Below are the code and all the weights of a small trained network. Each question names an input and a target symbol and asks about switching units off, where a switched-off unit gives its printed mean instead of its output.

import numpy as np


def w(rows, s, z=0):
    codes = np.array(rows[::2]) - 128.0
    scale = np.full(codes.shape[1], s)
    scale[-1] = z or s
    return codes * scale


def f(y):
    return np.maximum(y, 0)


def softmax(a):
    e = np.exp(a - a.max(-1, keepdims=True))
    return e / e.sum(-1, keepdims=True)


def log_softmax(a):
    a = a - a.max(-1, keepdims=True)
    return a - np.log(np.exp(a).sum(-1, keepdims=True))


def net(x, mask):
    ids = ['ΔΞΠΦαβγεζηθλμτψω'.index(c) for c in x.split()]
    T = len(ids)
    res = E[ids] + P[:T]
    u = 0
    for l in range(2):
        r = res
        for j in range(2):
            rows = slice(2 * j, 2 * j + 2)
            q, k, v = (r @ M[l][rows].T for M in (Q, K, V))
            z = softmax(np.where(np.tri(T) > 0, q @ k.T / 2**0.5, -1e9)) @ v
            o = O[l][rows]
            res = res + np.where(mask[u + j], z, o[:, -1]) @ o[:, :-1]
        u += 2
        y = f(res @ A[l][:, :-1].T + A[l][:, -1])
        res = res + np.where(mask[u : u + 8], y, B[l][:, -1]) @ B[l][:, :-1]
        u += 8
    return log_softmax(res[-1] @ U[:, :-1].T + U[:, -1])


Q, K, V, O, A, B = {}, {}, {}, {}, {}, {}
E = w([
[199,81,92],'Δ',
[39,163,139],'Ξ',
[145,133,187],'Π',
[182,79,115],'Φ',
[138,79,133],'α',
[141,79,93],'β',
[175,34,144],'γ',
[56,108,98],'ε',
[128,156,93],'ζ',
[94,115,101],'η',
[211,111,93],'θ',
[86,239,129],'λ',
[110,171,105],'μ',
[195,43,119],'τ',
[222,168,64],'ψ',
[3,95,26],'ω',
],0.02)
P = w([
[6,80,242],'0',
[4,94,173],'1',
[29,96,205],'2',
[25,96,194],'3',
[33,93,189],'4',
[30,97,189],'5',
[46,96,163],'6',
[76,95,148],'7',
[70,98,154],'8',
[77,65,170],'9',
[34,65,156],'10',
],0.0038)
Q[0] = w([
[122,192,212],'0.h0',
[107,249,115],'0.h0',
[144,76,183],'0.h1',
[140,130,17],'0.h1',
],0.015)
K[0] = w([
[219,115,92],'0.h0',
[48,251,125],'0.h0',
[179,175,133],'0.h1',
[115,23,188],'0.h1',
],0.011)
V[0] = w([
[108,146,210],'0.h0',
[162,227,228],'0.h0',
[103,193,234],'0.h1',
[107,253,60],'0.h1',
],0.0041)
O[0] = w([
[163,148,155,133],'0.h0',
[53,143,15,21],'0.h0',
[113,158,143,75],'0.h1',
[181,126,255,7],'0.h1',
],0.0091,0.0018)
A[0] = w([
[26,164,105,255],'0.n0',
[87,66,59,150],'0.n1',
[186,135,176,71],'0.n2',
[196,36,159,216],'0.n3',
[148,5,154,195],'0.n4',
[132,161,247,7],'0.n5',
[92,53,11,163],'0.n6',
[198,133,48,93],'0.n7',
],0.011,0.006)
B[0] = w([
[118,96,66,208],'0.n0',
[122,89,83,187],'0.n1',
[138,161,131,148],'0.n2',
[100,143,164,245],'0.n3',
[167,174,143,245],'0.n4',
[150,89,7,148],'0.n5',
[183,135,209,217],'0.n6',
[150,203,174,170],'0.n7',
],0.012)
Q[1] = w([
[255,250,147],'1.h0',
[149,218,59],'1.h0',
[9,104,61],'1.h1',
[200,203,154],'1.h1',
],0.008)
K[1] = w([
[52,9,127],'1.h0',
[169,228,126],'1.h0',
[95,103,100],'1.h1',
[112,175,134],'1.h1',
],0.014)
V[1] = w([
[144,255,131],'1.h0',
[30,134,170],'1.h0',
[184,198,35],'1.h1',
[90,218,143],'1.h1',
],0.0072)
O[1] = w([
[200,208,153,107],'1.h0',
[171,85,29,4],'1.h0',
[126,254,175,251],'1.h1',
[177,161,71,180],'1.h1',
],0.0048,0.0026)
A[1] = w([
[42,227,87,38],'1.n0',
[41,126,121,51],'1.n1',
[143,200,110,26],'1.n2',
[166,2,108,154],'1.n3',
[177,92,185,51],'1.n4',
[124,169,157,146],'1.n5',
[180,36,130,60],'1.n6',
[5,147,99,7],'1.n7',
],0.0095,0.011)
B[1] = w([
[246,143,121,176],'1.n0',
[163,32,142,141],'1.n1',
[81,47,173,172],'1.n2',
[81,130,165,220],'1.n3',
[167,94,4,217],'1.n4',
[68,118,85,253],'1.n5',
[179,167,209,156],'1.n6',
[202,94,193,154],'1.n7',
],0.011,0.0056)
U = w([
[72,136,25,184],'Δ',
[201,119,66,57],'Ξ',
[95,101,138,121],'Π',
[70,84,119,153],'Φ',
[199,130,32,2],'α',
[103,251,173,49],'β',
[93,119,84,227],'γ',
[136,120,153,88],'ε',
[175,82,179,80],'ζ',
[151,29,41,86],'η',
[189,93,150,114],'θ',
[64,140,219,139],'λ',
[66,88,187,68],'μ',
[105,122,34,241],'τ',
[176,132,137,73],'ψ',
[125,224,148,172],'ω',
],0.011,0.0095)

Each question gives the input, a string of symbols that net reads in full, and the target symbol t.
The units are the heads (2 rows each of Q, K, V and O) and the neurons (one row each of A and B). Each row of codes is followed by its name. A weight is (code - 128) times the scale printed after its matrix; where a second scale follows, it is the last column's (O, A, B and U).
mask holds one flag per unit, layer by layer, with each layer's heads first. A switched-off unit (its flag False) gives its mean, the last column of its rows in O or B, instead of its output. The means were averaged over made-up inputs and are rounded, as every weight is.
A unit's drop is (log p(t) with every unit on - log p(t) with that unit switched off) / (log p(t) with every unit on - log p(t) with every unit switched off).
The circuit of an input: a set's keep is (log p(t) with only the set's units on - log p(t) with every unit switched off) / (log p(t) with every unit on - log p(t) with every unit switched off). Starting from the 12 units with the biggest drops (on a tie, the unit counted first), units are removed one at a time, each time the one whose removal leaves the highest keep (on an exact tie, the one counted first), for as long as the keep stays at least 0.8.
units of the circuit, in order: the units of the circuit, biggest drop first
most important unit: the unit with the biggest drop
top k neurons: the k neurons with the biggest drops, biggest first
top k neurons in layer l: the k neurons of layer l with the biggest drops, biggest first
heads that matter: for each layer, one digit per head in row order, 1 if its drop is at least 0.15 and else 0, layers parted by /
drop when u is switched off: that unit's drop, to one decimal
input ψ γ γ γ β γ μ, target τ: units of the circuit, in order => 0.n0, 0.h1
input γ ψ ε τ ω, target λ: heads that matter => 00 / 01
input Π γ α ψ Φ ψ ψ Π Δ, target ω: units of the circuit, in order => 0.n7, 1.h1
input ζ γ ε Π ε λ α γ η μ ψ, target ω: top 4 neurons => 0.n6, 0.n7, 0.n5, 1.n4
input Π γ β λ, target Ξ: heads that matter => 00 / 00
input γ γ ω, target μ: top 2 neurons => 0.n6, 1.n3
input γ μ ψ ψ α, target ω: heads that matter => 01 / 01
input ε ψ α γ λ, target Ξ: heads that matter => 10 / 00
input γ μ ψ Δ γ α ω Π ψ η ω, target λ: top 2 neurons => 0.n6, 1.n3
input ψ η ζ Π μ ψ γ λ, target α: heads that matter => 10 / 00
input Δ τ ζ α β γ γ ψ, target β: top 2 neurons => 0.n7, 0.n6
input λ μ α θ θ, target ω: heads that matter => 00 / 00
input γ ω ω, target μ: top neuron in layer 1 => 1.n3
input γ ψ ζ γ α ω β α, target λ: heads that matter => 01 / 10
input γ ω β, target λ: top 2 neurons => 1.n3, 0.n1
input ζ Π γ Δ β μ, target τ: units of the circuit, in order => 0.n0, 0.n3
input τ γ γ γ γ Ξ β, target ζ: most important unit => 0.n6
input α λ Δ θ ζ β η μ Φ ψ, target ω: top 2 neurons => 0.n7, 0.n6
input γ α ε Δ ψ μ α γ ψ θ, target ω: top 3 neurons in layer 0 => 0.n7, 0.n6, 0.n3
input γ τ μ μ Δ ω γ β α, target λ: top neuron => 0.n1
input Φ γ ψ γ, target ω: drop when 0.h1 is switched off => 0.2
input γ α γ τ ψ ω ψ ψ, target β: drop when 0.n6 is switched off => 0.1
input ζ μ γ β ψ Π ψ γ, target ω: drop when 0.n3 is switched off => 0.3
